In the rows, 128 means zero.
Each row of numbers stands for one object and depends on some of the facts below. Use the named rows to name the rest.

Facts:
nubosta χ:pupir β:744
kerutrek χ:vustin β:382
lutro χ:klubru β:382
plusas χ:stilos β:871
flipi χ:draneklis β:819
fotregros χ:ploplimek β:871
pusa χ:mukor β:871
fivenak χ:pliflem β:819
nazu χ:guses β:871
ninibrin χ:brifle β:744
dretraflar χ:peva β:744
fumor χ:paton β:871
brababam χ:fivenak β:382
flasa χ:bagres β:744
mimo χ:lebrar β:382
podri χ:naflim β:871
daskitil χ:ragon β:871
brutolur χ:plukaros β:744
paflan χ:tivak β:382
traklis χ:dradam β:382
zesul χ:gridro β:744
gidu χ:studi β:271
plori χ:dridriva β:744
gabak χ:reker β:980
gita χ:skemo β:382
luklek χ:pasatrek β:744
rezik χ:tovol β:382
pliflem χ:skaren β:382
tetu χ:bretrer β:980
skemo χ:tusten β:271
flozik χ:beder β:871
bremik χ:paflan β:980
papli χ:topepum β:819
traroge χ:dupliska β:819
flesta χ:gabro β:819
sasku χ:robrus β:871
nokegi χ:skeskur β:744
reklim χ:temak β:980
fiska χ:brudrik β:871
skamo χ:debram β:744
gridro χ:dube β:382
mukor χ:klenidrom β:382
dositel χ:stigus β:819
lofi χ:kovem β:382
rigon χ:skulum β:271
skeskur χ:stuve β:382
stilos χ:lutro β:271
gemar χ:ninibrin β:819
zostom χ:trostu β:744
ninum χ:rudu β:871
ploles χ:nezon β:980
tranis χ:grebo β:382
ploplimek χ:troplos β:980
gano χ:fumor β:744
skuvi χ:stegrom β:871
plukaros χ:poplil β:871
dradam χ:daskitil β:744
novu χ:gobru β:980
fifazir β:382
bagres χ:skamo β:871
draneklis χ:dretraflar β:871
topepum χ:nepe β:819
troklor χ:razos β:819
repu χ:bega β:980
vustin χ:pofel β:744
satrur χ:zostom β:819
skulum χ:nemir β:744
skaren χ:petak β:382
dube χ:flipi β:744
sifik χ:dudok β:382
fluskizur χ:podri β:744
bise χ:rogre β:744
tusten χ:plusas β:871
toplek χ:kenotar β:871
brustos χ:gemar β:271
gruskur χ:reklim β:819
lebrar χ:detro β:871
klore χ:trisis β:819
zonom χ:klastor β:271
fanudum χ:lofi β:744
skipla χ:kitrol β:744
draplem χ:tiklor β:871
rirun χ:gruma β:744
regril χ:gisok β:744
trisis χ:rezik β:980
pleskol χ:grololuk β:871
petak χ:zokas β:819
gabro χ:flebem β:871
flalu χ:ninum β:271
dridriva χ:vedibo β:819
refa χ:makos β:819
traklan β:871
debram χ:nubosta β:744
brigesu χ:fluskizur β:271
dudok χ:brababam β:871
tumin χ:traroge β:871
klizo χ:nove β:744
vedibo χ:brustos β:271
pasatrek χ:gruskur β:382
meler χ:lutre β:871
grebo χ:geskam β:819
votror χ:skesus β:871
beder χ:plufim β:871
rudu χ:skiti β:871
troplos χ:klore β:980
totrus χ:kuples β:980
foror β:819
peva χ:zopu β:871
rasten χ:pleskol β:819
detro χ:flesta β:382
pliroro β:871
lovos β:980
tiklor χ:plupu β:271
klastor χ:traklis β:744
makos χ:fiska β:271
grololuk χ:zesul β:980
klubru χ:libuskun β:871
kugim χ:rirun β:819
zokas χ:papli β:271
nezon χ:bremik β:871
pupir χ:traklan β:980
plupu χ:kugim β:382
trogi χ:luklek β:871
stuve χ:vetrur β:382
brinek χ:flalu β:819
nevere χ:zedrir β:871
plufim χ:pusa β:744
guses χ:sidu β:271
kozo χ:repu β:271
drada β:819
fugim χ:bise β:871
trostu χ:refa β:980
brirel χ:stiplonuk β:819
robrus χ:fanudum β:819
nove χ:sasku β:271
paton χ:kerutrek β:819
gisok χ:mimo β:819
bapli β:744
dupliska β:819
stigus χ:flozik β:871
tevuk β:271
poplil χ:gano β:980
zopu χ:tetu β:871
flazil χ:brirel β:271
ragon χ:flazil β:744
drodogro χ:trogi β:271
klavom χ:nazu β:871
sidu χ:kozo β:744
kovem χ:tesas β:871
daves χ:drodogro β:271
kuples χ:gozas β:744
pofel β:871
studi χ:kligum β:871
gustok χ:sifik β:382
rogre χ:tumin β:871
detrek χ:metom β:819
flebi χ:rigon β:871
donuru χ:drudem β:744
tovol χ:skuvi β:271
pebe χ:donuru β:980
gobru χ:nusudrek β:871
drudem χ:gustok β:871
reker χ:votror β:382
flebem χ:drada β:871
gizas χ:novu β:871
fules χ:zonom β:819
lutre χ:pebe β:271
petuk χ:dositel β:382
stotul χ:meler β:871
skiti χ:vorok β:980
klenidrom β:819
razos χ:fotregros β:980
kitrol χ:rasten β:871
brubrul χ:skaba β:871
kligum χ:fugim β:980
vorok χ:plori β:871
zomik χ:nokegi β:271
brudrik χ:nevere β:382
metom χ:stotul β:819
libuskun β:871
geskam χ:muzu β:871
droklas χ:skavur β:744
vetrur χ:totrus β:271
tivak χ:daves β:271
skesus χ:brubrul β:744
stiplonuk χ:regril β:871
tesas β:980
skaba χ:satrur β:744
stegrom χ:gidu β:382
nemir χ:skipla β:744
kenotar χ:brutolur β:871
muzu χ:droklas β:744
nepe χ:ploles β:382
nusudrek χ:brinek β:871
bega χ:gita β:980
temak χ:zomik β:382
naflim χ:gizas β:980
gozas χ:klizo β:871
bretrer χ:troklor β:744
zedrir χ:klavom β:819
brifle χ:petuk β:744
gruma β:744
skavur χ:detrek β:744

Some rows with their names:
[163, 125, 151,  76, 140, 118, 180, 125, 183, 123, 145, 170, 134, 103, 112,
 129, 152,  89, 121, 175, 151, 127,  97, 175, 124, 132, 135, 132] -> kligum
[158,  98, 145,  95, 126, 106, 165, 158, 136, 145, 150, 153, 129,  96, 112,
 103,  84,  87, 162, 133, 129, 102, 104, 133,  81, 133, 139, 165] -> dretraflar
[145, 135, 113,  76, 142, 137, 168, 115, 172, 127, 152, 153, 135, 119, 142,
 101, 150,  54, 173,  94, 151, 161, 127, 137, 119, 139, 162, 155] -> paflan
[153, 133, 140,  75, 132, 126, 186, 128, 186, 119, 152, 157, 136,  72, 122,
 145, 167,  75, 128, 162, 140, 137, 116, 154, 107, 120, 134, 157] -> bremik
[135, 146, 108,  99, 122, 118, 169, 104, 117, 124, 141, 114, 125,  95, 105,
 109, 172,  51, 120, 131, 107, 137, 137, 146,  78, 122, 160, 143] -> nezon
[148, 126,  77,  77, 138,  86, 155, 149, 153, 122, 136, 130, 136, 113, 148,
 114, 136,  61, 121, 145, 131, 118, 107, 161,  94, 180, 186, 143] -> brinek
[134, 140, 107,  90, 137,  99, 163, 123, 113, 134, 142, 125, 117,  94,  90,
  97, 168,  65, 132, 136, 114, 115, 135, 168,  95, 135, 165, 138] -> kovem
[148, 127,  77,  80, 137,  87, 155, 148, 153, 121, 136, 130, 138, 113, 148,
 115, 136,  60, 120, 146, 130, 119, 107, 160,  94, 182, 186, 144] -> gemar
[143, 138, 110,  72, 150, 118, 195, 134, 159, 141, 165, 162, 144, 127, 120,
  94, 125,  69, 169,  95, 155, 159, 124, 162, 132, 130, 162, 147] -> gustok
[144, 136, 106,  84, 148, 124, 168, 126, 167, 127, 154, 160, 136, 123, 131,
  90, 135,  62, 166, 101, 153, 158, 113, 154, 135, 151, 166, 151] -> mukor
[142, 139, 116,  99, 132, 107, 162, 103, 115, 127, 136, 127, 123, 118,  96,
  95, 159,  64, 116, 143, 117, 126, 122, 167,  95, 135, 162, 122] -> rogre
[167, 125, 152,  75, 139, 117, 185, 130, 181, 124, 148, 170, 132,  91, 121,
 122, 146,  95, 123, 171, 144, 128,  97, 166, 124, 131, 128, 130] -> troplos
[165, 127, 149,  75, 138, 113, 193, 139, 178, 126, 155, 167, 129,  72, 128,
 117, 140, 100, 128, 165, 134, 129,  98, 157, 122, 127, 124, 137] -> tetu
[164, 122, 103,  70, 162,  76, 161, 130, 175, 119, 150, 112, 125, 130, 144,
 114, 143,  71, 123, 142, 132,  99, 115, 156,  97, 161, 188, 161] -> gisok
[148, 102, 139,  97, 131, 107, 154, 153, 141, 143, 146, 151, 135, 110,  96,
 119, 100,  72, 159, 138, 142, 101, 110, 149,  80, 135, 153, 175] -> bapli
[143, 122,  97,  65, 148,  64, 150, 134, 147, 131, 146, 127, 122, 115, 159,
 119, 142,  79, 124, 151, 147, 128, 120, 163,  83, 169, 187, 139] -> refa
[150, 117, 116,  67, 172, 159, 172, 105, 174, 113, 145, 141, 139,  60, 131,
 100, 121,  69, 156, 136, 131, 104, 115, 146,  72, 126, 196, 137] -> drodogro
[148, 128,  76,  80, 136,  88, 155, 149, 152, 121, 135, 130, 137, 113, 148,
 115, 136,  59, 120, 145, 130, 119, 106, 160,  95, 183, 187, 143] -> dridriva
[141, 133, 116,  79, 153, 114, 166, 119, 165, 131, 159, 160, 129, 124, 137,
  93, 138,  70, 167, 104, 161, 162, 119, 156, 129, 146, 165, 149] -> lutro
[144, 105, 129, 106, 125, 112, 152, 157, 140, 137, 142, 152, 139, 108,  94,
 120, 100,  64, 154, 139, 139, 104, 103, 151,  82, 143, 156, 177] -> plufim

Name these rows:
No name comes twice in this set of rows, the named rows included.
[143, 130, 113,  67, 157, 118, 165, 134, 166, 139, 154, 163, 129, 120, 124,
  89, 143,  69, 183,  99, 159, 139, 126, 159, 137, 150, 166, 147]  lofi
[136, 143, 109, 100, 131, 100, 174, 119, 111, 129, 148, 121, 118,  85, 104,
  91, 153,  70, 123, 133, 102, 129, 129, 154,  91, 129, 156, 139]  flebi
[150, 135, 136,  69, 143, 103, 212, 153, 172, 136, 165, 168, 143,  80,  96,
 136, 143,  93, 128, 162, 147, 129, 114, 185, 122, 114, 135, 148]  pebe
[134, 132, 117,  80, 154, 106, 160, 115, 162, 131, 160, 161, 126, 122, 142,
  95, 140,  73, 164, 108, 168, 172, 122, 159, 124, 146, 168, 149]  brudrik
[156,  97, 147,  95, 129, 113, 148, 141, 141, 141, 136, 155, 136, 133,  94,
 116,  98,  73, 154, 145, 149,  98, 102, 154,  83, 139, 152, 158]  bise
[145, 107, 134,  90, 131, 101, 180, 166, 131, 154, 155, 154, 144, 113,  80,
 122,  88,  76, 159, 134, 144, 102, 117, 162,  82, 121, 151, 172]  donuru
[146, 101, 138,  90, 126, 119, 146, 149, 146, 142, 139, 146, 132, 103, 101,
 129, 119,  60, 169, 132, 142,  96, 122, 137,  71, 135, 153, 180]  luklek
[151, 128, 139,  69, 146, 108, 182, 146, 182, 130, 153, 166, 129,  73, 107,
 133, 160,  88, 137, 166, 148, 117, 113, 174, 123, 132, 138, 151]  tesas
[144, 138, 112,  76, 145, 128, 186, 122, 165, 132, 160, 156, 142, 124, 132,
  99, 134,  62, 166,  95, 152, 166, 124, 148, 124, 131, 161, 151]  skaren
[159,  98, 148,  96, 126, 109, 160, 152, 137, 145, 145, 155, 132, 109, 109,
 105,  86,  84, 159, 137, 134, 100, 101, 138,  82, 135, 141, 158]  bretrer

Now the same objects, written a new way:
Known rows:
[122, 131, 132, 129, 132, 127, 112, 136, 119, 120, 113, 121, 135, 109, 131,
 118, 143, 121, 158, 140, 124, 128, 143, 139, 147, 116, 130, 117, 126, 132,
 125] -> nusudrek
[130, 135, 125, 125, 137, 127, 137, 105, 127, 120, 147, 144, 121, 141, 132,
 116, 143, 125, 118, 133, 121, 120, 135, 140, 123, 132, 124, 133, 125, 121,
 121] -> lofi
[138, 131, 139, 152, 120, 129, 130,  99, 119, 143, 108, 108, 131, 117, 135,
 117, 122, 159, 173, 127, 127, 129, 140, 132, 130, 126, 133, 128, 135, 129,
 144] -> plori
[125, 108, 142, 143, 130, 126, 129, 141,  72, 133, 132, 107, 128, 115, 134,
 104, 129, 172, 125, 167, 119, 129, 133, 142, 134, 133, 133, 144, 135, 119,
 135] -> dridriva
[120, 123, 124, 134, 133, 137, 137,  98, 142, 129,  96, 120, 134, 132, 120,
 145, 111, 159, 163, 115, 131, 117, 108, 117, 117, 115, 128, 145, 132, 134,
 136] -> dube
[130, 129, 124, 137, 126, 135, 135, 101, 136, 135, 106, 119, 130, 132, 124,
 137, 110, 150, 165, 106, 133, 123, 117, 120, 123, 124, 127, 138, 132, 130,
 139] -> nemir
[134, 133, 126, 134, 119, 121, 135, 107, 159, 140, 123, 119, 129, 128, 124,
 134, 101, 131, 153,  99, 147, 128, 127, 117, 132, 119, 128, 136, 133, 122,
 146] -> skaba
[115, 141, 124, 124, 129, 142, 120, 148, 179, 122, 129, 125, 142, 116, 133,
 126, 121,  84,  92, 113, 104, 135, 145, 130, 143, 127, 130, 132, 119, 143,
 125] -> studi
[132, 143, 133, 111, 133, 126, 134,  99, 112, 122, 145, 153, 118, 142, 130,
 112, 129, 130, 100, 125, 116, 119, 128, 149, 125, 140, 124, 143, 113, 117,
 116] -> skeskur
[117, 122, 157, 122, 115, 134, 129, 134, 212, 125, 138, 128, 134, 136, 129,
 134, 131, 135, 107, 172, 102, 130, 128, 119,  97, 130, 131, 136, 123, 148,
 123] -> ploplimek
[148, 125, 126, 131, 127, 116, 135, 131,  78, 140, 123, 142, 134, 120, 124,
 140, 157, 113,  91, 147, 141, 130, 129, 125, 118, 134, 136, 125, 131, 134,
 124] -> tiklor
[123, 115, 133, 132, 138, 144, 136, 148,  92, 126, 141, 123, 128, 150, 136,
 123, 144, 141, 124, 139, 124, 138, 108, 131, 138, 139, 128, 149, 154, 114,
 140] -> detrek
[133, 142, 131, 123, 116, 123, 129, 102, 127, 145, 110, 126, 122, 123, 130,
 130,  63, 147, 120,  86, 129, 126, 117, 129, 123, 142, 126, 125, 113, 127,
 134] -> luklek
[121, 136, 124, 121, 135, 137, 116, 141, 134, 116, 120, 131, 134, 129, 130,
 129, 145, 103, 151, 116, 127, 132, 129, 132, 150, 119, 127, 122, 134, 129,
 126] -> geskam
[123, 114, 129, 131, 131, 135, 134, 149,  99, 131, 142, 116, 126, 129, 128,
 119, 112, 148,  97, 135, 121, 130, 120, 130, 131, 139, 128, 152, 132, 120,
 131] -> dupliska
[125, 129, 118, 128, 137, 116, 139, 110, 141, 121, 151, 139, 120, 135, 132,
 119, 138, 125, 118, 134, 131, 121, 139, 134, 121, 123, 125, 121, 124, 121,
 126] -> lutro
[124, 122, 151, 114, 111, 105, 118, 135, 158, 133, 132, 132, 111, 128, 134,
 133,  96, 158, 117, 153, 127, 130, 118, 123,  94, 139, 124,  86, 109, 135,
 120] -> bremik
[135, 134, 127, 140, 121, 133, 134, 104, 136, 140, 114, 117, 129, 129, 129,
 130, 107, 140, 156,  99, 130, 129, 127, 123, 128, 130, 128, 134, 132, 128,
 141] -> fluskizur
[125, 129, 120, 128, 139, 117, 138, 110, 139, 121, 148, 139, 120, 135, 133,
 119, 139, 128, 117, 135, 127, 120, 138, 135, 118, 125, 124, 119, 123, 122,
 125] -> reker
[134, 135, 124, 139, 121, 136, 134, 106, 141, 139, 116, 118, 128, 132, 128,
 132, 105, 138, 149,  96, 131, 129, 125, 121, 127, 131, 127, 135, 132, 128,
 140] -> bapli

Which object is each row?
No name comes twice in this set of rows, the named rows included.
[131, 130, 124, 136, 125, 135, 134, 102, 139, 136, 108, 119, 129, 132, 125,
 137, 109, 146, 159, 105, 133, 125, 119, 121, 124, 125, 128, 138, 132, 128,
 139]  skulum
[124, 138, 125, 118, 131, 136, 114, 138, 133, 118, 120, 131, 132, 123, 125,
 127, 134, 105, 142, 116, 124, 129, 131, 133, 149, 121, 127, 131, 123, 129,
 121]  kovem
[118, 123, 157, 122, 114, 135, 128, 134, 214, 126, 140, 128, 134, 137, 131,
 134, 131, 132, 105, 169, 102, 132, 130, 119,  98, 131, 132, 138, 121, 148,
 124]  troplos
[142, 137, 171, 106, 106, 135, 119, 121, 144, 129, 138, 146, 120, 150, 120,
 124, 141, 144, 145, 159, 119, 130, 115, 134, 116, 142, 127, 152, 119, 126,
 115]  totrus
[106, 123, 121, 116, 144, 135, 118, 135, 144, 109, 101, 129, 140, 119, 119,
 140, 135, 126, 144, 134, 124, 118, 118, 126, 136, 105, 127, 133, 121, 139,
 120]  draneklis
[135, 133, 165, 105, 106, 121, 117, 125, 145, 132, 135, 142, 116, 138, 124,
 126, 113, 153, 126, 155, 122, 128, 115, 131, 106, 143, 127, 128, 109, 129,
 114]  reklim
[117, 139, 123, 123, 129, 140, 119, 146, 170, 121, 129, 125, 140, 118, 132,
 126, 125,  87, 103, 112, 108, 134, 143, 130, 145, 126, 130, 129, 120, 140,
 124]  fugim
[141, 143, 133, 131, 118, 143, 133, 100, 132, 139, 117, 125, 129, 138, 125,
 129, 110, 135, 150,  96, 127, 130, 121, 127, 134, 136, 129, 153, 132, 124,
 137]  fanudum
[137, 134, 130, 144, 120, 133, 133, 103, 133, 140, 114, 114, 129, 127, 130,
 127, 112, 145, 160, 107, 128, 129, 131, 126, 128, 129, 129, 133, 135, 128,
 141]  plufim
[141, 148, 139, 120, 115, 138, 130,  96, 119, 143, 113, 132, 125, 135, 125,
 127,  91, 139, 135,  89, 125, 128, 115, 134, 134, 143, 127, 156, 118, 121,
 132]  nokegi

Now the same objects, written a new way:
Named rows:
[158, 193, 123, 104, 103, 128, 174, 159, 118, 141, 154, 156, 143, 132, 132,
 125, 120, 194, 175, 135, 111, 128, 122, 111, 126, 159, 101, 117, 102] -> flipi
[150, 133, 107, 114, 160, 137,  91, 124, 103, 117, 136, 162, 113, 169, 114,
 162, 131, 132, 116, 124, 115, 154, 172, 112, 162, 130, 110, 107, 124] -> flebem
[154, 120, 104, 150, 136, 159, 134, 123, 113, 159, 131, 129, 128, 149, 152,
 140, 110, 158, 128, 172, 111, 148, 128, 120, 142, 112, 179, 127,  84] -> paflan
[150, 111, 148, 101, 146, 121, 122, 146, 138, 135, 105, 142, 131, 147,  79,
 136, 173, 141, 165, 125,  71, 110, 108, 131, 128, 127, 133, 111, 117] -> razos
[138, 133, 133, 135, 143, 111, 144, 130, 123, 130, 115, 155, 134, 120, 121,
 158, 118, 106, 135, 143, 138, 147, 108, 153, 147, 107, 101, 145, 146] -> rirun
[165, 169, 162, 120, 137, 103, 152, 146, 143,  77, 100, 166, 178,  90, 170,
 196, 140,  68, 137, 177, 133,  85, 161, 165, 132,  64, 124, 127, 193] -> gruma
[116,  70,  77,  93, 139,  95, 126, 111, 147, 146, 125, 138, 161, 131,  79,
 165, 177, 141, 127, 164, 131, 161, 141, 109, 118, 158, 123, 113, 138] -> gidu
[121, 104,  98, 135, 175, 163, 102, 166, 152, 137, 129, 105, 140, 153, 128,
 155, 165, 165, 147, 170, 115, 172, 106, 128, 131, 138, 180, 114, 115] -> stegrom
[159, 133, 115, 143, 158, 130, 119, 128, 138, 123, 114, 139, 112, 121,  94,
 159, 116, 117, 143, 149, 152, 164, 110, 140, 158, 122,  74, 154, 153] -> dradam
[158, 134, 171, 101, 141, 124, 114, 102, 133, 160, 114, 143, 119, 153,  78,
 138, 149, 129, 122, 125,  81, 119, 123, 106, 134, 106, 127, 117, 116] -> novu
[138, 131, 131, 150, 146, 116, 136, 118, 129, 129, 102, 150, 128, 115, 126,
 147, 112, 104, 127, 136, 141, 152,  99, 142, 156, 116,  92, 147, 140] -> droklas
[187, 142,  97, 150, 163, 173,  90, 130, 150, 124, 128,  97, 110, 148, 105,
 156, 137, 179, 147, 187, 141, 169, 128, 103, 161, 143, 129, 135, 109] -> mimo
[152, 105,  97,  99, 113,  83, 144,  79, 120, 149, 129, 153, 154, 127,  83,
 161, 153, 147, 116, 168, 140, 146, 150,  98, 130, 148, 106, 124, 119] -> brigesu
[148, 132, 121, 139, 151, 122, 129, 129, 132, 127, 114, 144, 119, 122, 104,
 157, 116, 114, 140, 144, 146, 161, 107, 143, 154, 118,  83, 151, 147] -> klastor
[153, 141, 139, 137, 133, 105, 157, 134, 109, 123, 114, 165, 133, 126, 115,
 154, 119, 122, 148, 141, 139, 144,  93, 152, 148, 120,  91, 151, 134] -> nemir
[136, 131, 130, 135, 145, 114, 141, 128, 121, 135, 116, 154, 127, 124, 115,
 154, 117, 110, 135, 140, 138, 156, 101, 149, 149, 111,  98, 147, 141] -> gano
[149, 182,  94, 110, 132, 157, 125, 138, 154, 155, 155, 117, 115, 126, 118,
 129, 107, 175, 148, 140, 125, 155, 154,  93, 139, 148,  95, 119, 127] -> flesta
[102, 149,  94,  99, 142, 150, 136, 179, 159, 155, 154, 126, 140, 131, 130,
 131, 137, 171, 163, 129, 102, 156, 129, 114, 114, 154, 128, 102, 132] -> klore
[140, 131, 112, 113, 153, 130, 101, 125,  93, 126, 138, 169, 115, 173, 118,
 158, 128, 135, 116, 118, 111, 156, 161, 115, 160, 132, 117, 107, 114] -> flebi
[159, 131, 163, 102, 140, 123, 115, 104, 133, 158, 114, 140, 117, 149,  78,
 136, 149, 130, 128, 126,  82, 117, 126, 110, 136, 108, 127, 117, 115] -> naflim

Name these rows:
No name comes twice in this set of rows, the named rows included.
[147,  92,  90, 124, 103,  90, 152,  60, 117, 154, 109, 159, 156, 115, 114,
 143, 130, 128, 102, 161, 129, 132, 151,  94, 136, 139, 116, 124, 109]  zokas
[135, 159,  85, 100, 113, 153, 159, 142, 124, 188, 171, 142, 115, 135, 135,
 124,  79, 162, 144, 138, 103, 146, 166, 108, 121, 121, 129, 115, 115]  gruskur
[163, 165, 159, 123, 138, 103, 151, 142, 140,  84, 104, 165, 173,  94, 166,
 191, 137,  72, 136, 173, 134,  94, 156, 163, 133,  69, 121, 129, 186]  bapli
[172, 131,  86, 122, 173, 157,  63, 124, 123, 109, 135, 143,  90, 169,  86,
 163, 127, 143, 126, 130, 132, 170, 174,  97, 176, 148,  81, 119, 134]  stiplonuk
[157, 104,  95, 128, 112,  91, 136,  59, 132, 138, 103, 147, 154, 111, 103,
 145, 143, 136, 103, 161, 141, 137, 146,  87, 145, 152,  98, 126, 115]  lutre
[152, 124, 110, 160, 136, 156, 131, 116, 118, 153, 120, 126, 133, 143, 158,
 136, 112, 155, 122, 167, 113, 144, 122, 114, 148, 115, 176, 126,  83]  nepe
[136, 137, 114, 108, 154, 124, 101, 125,  94, 124, 137, 165, 118, 168, 122,
 160, 132, 131, 113, 120, 111, 151, 172, 118, 162, 124, 122, 104, 117]  klubru
[154, 146, 147, 135, 149, 151, 117, 119, 122, 152, 140, 129, 140, 166, 128,
 158, 141, 170, 113, 170, 128, 167, 105, 102, 137, 126, 160, 127, 100]  petuk
[132, 112,  98, 126, 143, 137, 112, 114,  85, 143, 133, 178, 113, 169, 140,
 144, 101, 119, 101, 112, 100, 147, 169, 114, 158, 117, 134, 107, 106]  nezon
[128,  96, 135,  99, 161, 132, 104, 148, 158, 145, 105, 129, 126, 146,  78,
 138, 175, 130, 157, 124,  69, 122, 113, 130, 125, 122, 145, 105, 129]  trisis
[162,  94,  79,  92, 110,  92, 148,  83, 115, 159, 141, 155, 140, 134,  71,
 163, 137, 150, 124, 176, 139, 149, 164, 103, 126, 141, 109, 127, 122]  nove
[160, 108,  99, 100, 106,  80, 151,  80, 115, 144, 127, 157, 154, 129,  81,
 159, 154, 153, 123, 169, 141, 141, 147, 101, 131, 152, 102, 125, 114]  rigon
[129, 100, 136, 101, 162, 135, 100, 136, 157, 151, 107, 124, 120, 144,  78,
 136, 167, 124, 144, 123,  72, 124, 124, 124, 130, 116, 144, 108, 129]  kligum
[154, 112, 142, 122, 127, 128, 129,  97, 125, 167, 100, 146, 114, 137, 108,
 119, 121, 114, 125, 122,  68,  99, 136, 116, 142,  94, 144, 117, 101]  ploles
[161, 105,  90, 102, 117,  91, 136,  79, 127, 144, 128, 147, 147, 126,  74,
 161, 154, 149, 120, 171, 145, 150, 154,  95, 135, 153,  97, 126, 124]  zonom

